Below is a small trained network, with its code and all its weights. Each question gives an input and a target symbol and asks what happens when units are switched off, that is, made to give their printed mean instead of their output.

import numpy as np


def w(rows, s, z=0):
    codes = np.array(rows[::2]) - 128.0
    scale = np.full(codes.shape[1], s)
    scale[-1] = z or s
    return codes * scale


def norm(h):
    return h / np.sqrt((h * h).mean(-1, keepdims=True) + 1e-5)


def f(y):
    return y / 2 * (1 + np.tanh(0.7978845608 * (y + 0.044715 * y**3)))


def softmax(a):
    e = np.exp(a - a.max(-1, keepdims=True))
    return e / e.sum(-1, keepdims=True)


def log_softmax(a):
    a = a - a.max(-1, keepdims=True)
    return a - np.log(np.exp(a).sum(-1, keepdims=True))


def net(x, mask):
    ids = ['ΓΔΛΣΨβεζμω'.index(c) for c in x.split()]
    T = len(ids)
    res = E[ids] + P[:T]
    r = norm(res)
    for j in range(2):
        rows = slice(3 * j, 3 * j + 3)
        q, k, v = (r @ M[0][rows].T for M in (Q, K, V))
        z = softmax(np.where(np.tri(T) > 0, q @ k.T / 3**0.5, -1e9)) @ v
        o = O[0][rows]
        res = res + np.where(mask[j], z, o[:, -1]) @ o[:, :-1]
    y = f(norm(res) @ A[0][:, :-1].T + A[0][:, -1])
    res = res + np.where(mask[2:6], y, B[0][:, -1]) @ B[0][:, :-1]
    return log_softmax(norm(res)[-1] @ U[:, :-1].T + U[:, -1])


Q, K, V, O, A, B = {}, {}, {}, {}, {}, {}
E = w([
[163,113,189,184],'Γ',
[167,128,112,115],'Δ',
[122,183,175,111],'Λ',
[72,175,172,79],'Σ',
[77,121,102,117],'Ψ',
[125,157,164,162],'β',
[16,81,250,77],'ε',
[189,90,27,58],'ζ',
[117,66,187,79],'μ',
[94,156,124,122],'ω',
],0.021)
P = w([
[54,104,166,30],'0',
[98,133,253,166],'1',
[69,67,127,158],'2',
[93,120,169,154],'3',
[84,95,145,155],'4',
[89,100,147,148],'5',
[78,103,124,149],'6',
[91,92,139,147],'7',
[85,148,162,129],'8',
[82,112,151,142],'9',
],0.0057)
Q[0] = w([
[82,255,162,137],'h0',
[247,24,70,147],'h0',
[160,42,115,91],'h0',
[246,39,185,117],'h1',
[220,144,111,238],'h1',
[175,144,203,233],'h1',
],0.0092)
K[0] = w([
[102,88,131,1],'h0',
[155,92,110,220],'h0',
[117,76,131,230],'h0',
[141,100,109,254],'h1',
[118,136,61,237],'h1',
[129,105,157,156],'h1',
],0.0098)
V[0] = w([
[79,184,249,171],'h0',
[77,83,101,119],'h0',
[2,190,142,126],'h0',
[151,201,183,5],'h1',
[98,160,11,180],'h1',
[179,100,78,94],'h1',
],0.0071)
O[0] = w([
[227,201,120,152,252],'h0',
[75,247,40,178,139],'h0',
[39,70,104,145,230],'h0',
[220,83,24,53,232],'h1',
[161,209,221,22,3],'h1',
[254,106,238,148,64],'h1',
],0.0061,0.0068)
A[0] = w([
[129,6,73,188,52],'n0',
[174,141,84,67,252],'n1',
[254,175,60,117,242],'n2',
[42,84,70,14,121],'n3',
],0.0067,0.0019)
B[0] = w([
[156,120,209,130,162],'n0',
[133,120,63,159,157],'n1',
[144,7,113,90,162],'n2',
[189,215,201,100,253],'n3',
],0.013,0.0061)
U = w([
[187,143,156,229,202],'Γ',
[153,75,104,127,254],'Δ',
[130,140,136,130,112],'Λ',
[187,208,170,108,110],'Σ',
[51,135,51,139,8],'Ψ',
[72,101,85,220,100],'β',
[73,111,150,104,230],'ε',
[185,116,73,87,185],'ζ',
[254,152,226,118,30],'μ',
[136,151,96,133,42],'ω',
],0.012,0.0031)

Each question gives the input, a string of symbols that net reads in full, and the target symbol t.
The units are the heads (3 rows each of Q, K, V and O) and the neurons (one row each of A and B). Each row of codes is followed by its name. A weight is (code - 128) times the scale printed after its matrix; where a second scale follows, it is the last column's (O, A, B and U).
mask holds one flag per unit, heads first, then neurons. A switched-off unit (its flag False) gives its mean, the last column of its rows in O or B, instead of its output. The means were averaged over made-up inputs and are rounded, as every weight is.
A unit's drop is (log p(t) with every unit on - log p(t) with that unit switched off) / (log p(t) with every unit on - log p(t) with every unit switched off).
The circuit of an input: a set's keep is (log p(t) with only the set's units on - log p(t) with every unit switched off) / (log p(t) with every unit on - log p(t) with every unit switched off). Starting from all 6 units, units are removed one at a time, each time the one whose removal leaves the highest keep (on an exact tie, the one counted first), for as long as the keep stays at least 0.8.
circuit, biggest first: the units of the circuit, biggest drop first
most important unit: the unit with the biggest drop
top k neurons: the k neurons with the biggest drops, biggest first
drop when u is switched off: that unit's drop, to one decimal
input ζ Ψ Γ ω, target Σ: most important unit -> h0
input Λ Λ Λ Γ ω, target ζ: circuit, biggest first -> [h1, h0]
input Δ ε ε Δ Λ Λ Σ Γ ε Ψ, target μ: circuit, biggest first -> [n0, h1]
input ε Σ μ, target μ: circuit, biggest first -> [n0, n3]
input Λ Δ Λ Σ ε μ μ ω, target ζ: circuit, biggest first -> [h1, n0]
input Λ Γ Ψ, target ζ: circuit, biggest first -> [h1, n3]
input Δ Σ Δ Γ Ψ, target μ: circuit, biggest first -> [h1, n0]
input ε Γ Δ Γ Λ, target Ψ: top 2 neurons -> [n3, n0]
input Γ Ψ Λ Δ, target Δ: top 2 neurons -> [n2, n3]
input Λ Λ ε Δ ε Ψ, target ζ: top 2 neurons -> [n3, n0]
input Λ ε Λ Δ, target Δ: top 2 neurons -> [n3, n2]
input ζ ε Γ Σ β, target β: drop when n0 is switched off -> 0.0
input Λ Λ Λ Δ ε ζ ω Λ ζ Λ, target ζ: drop when n2 is switched off -> 0.2
input Λ Λ Δ Λ, target ζ: drop when h1 is switched off -> 0.3
input Δ Λ Ψ ζ ω, target μ: circuit, biggest first -> [h1]
input Γ Λ ε Σ ε μ, target μ: drop when h0 is switched off -> 0.1
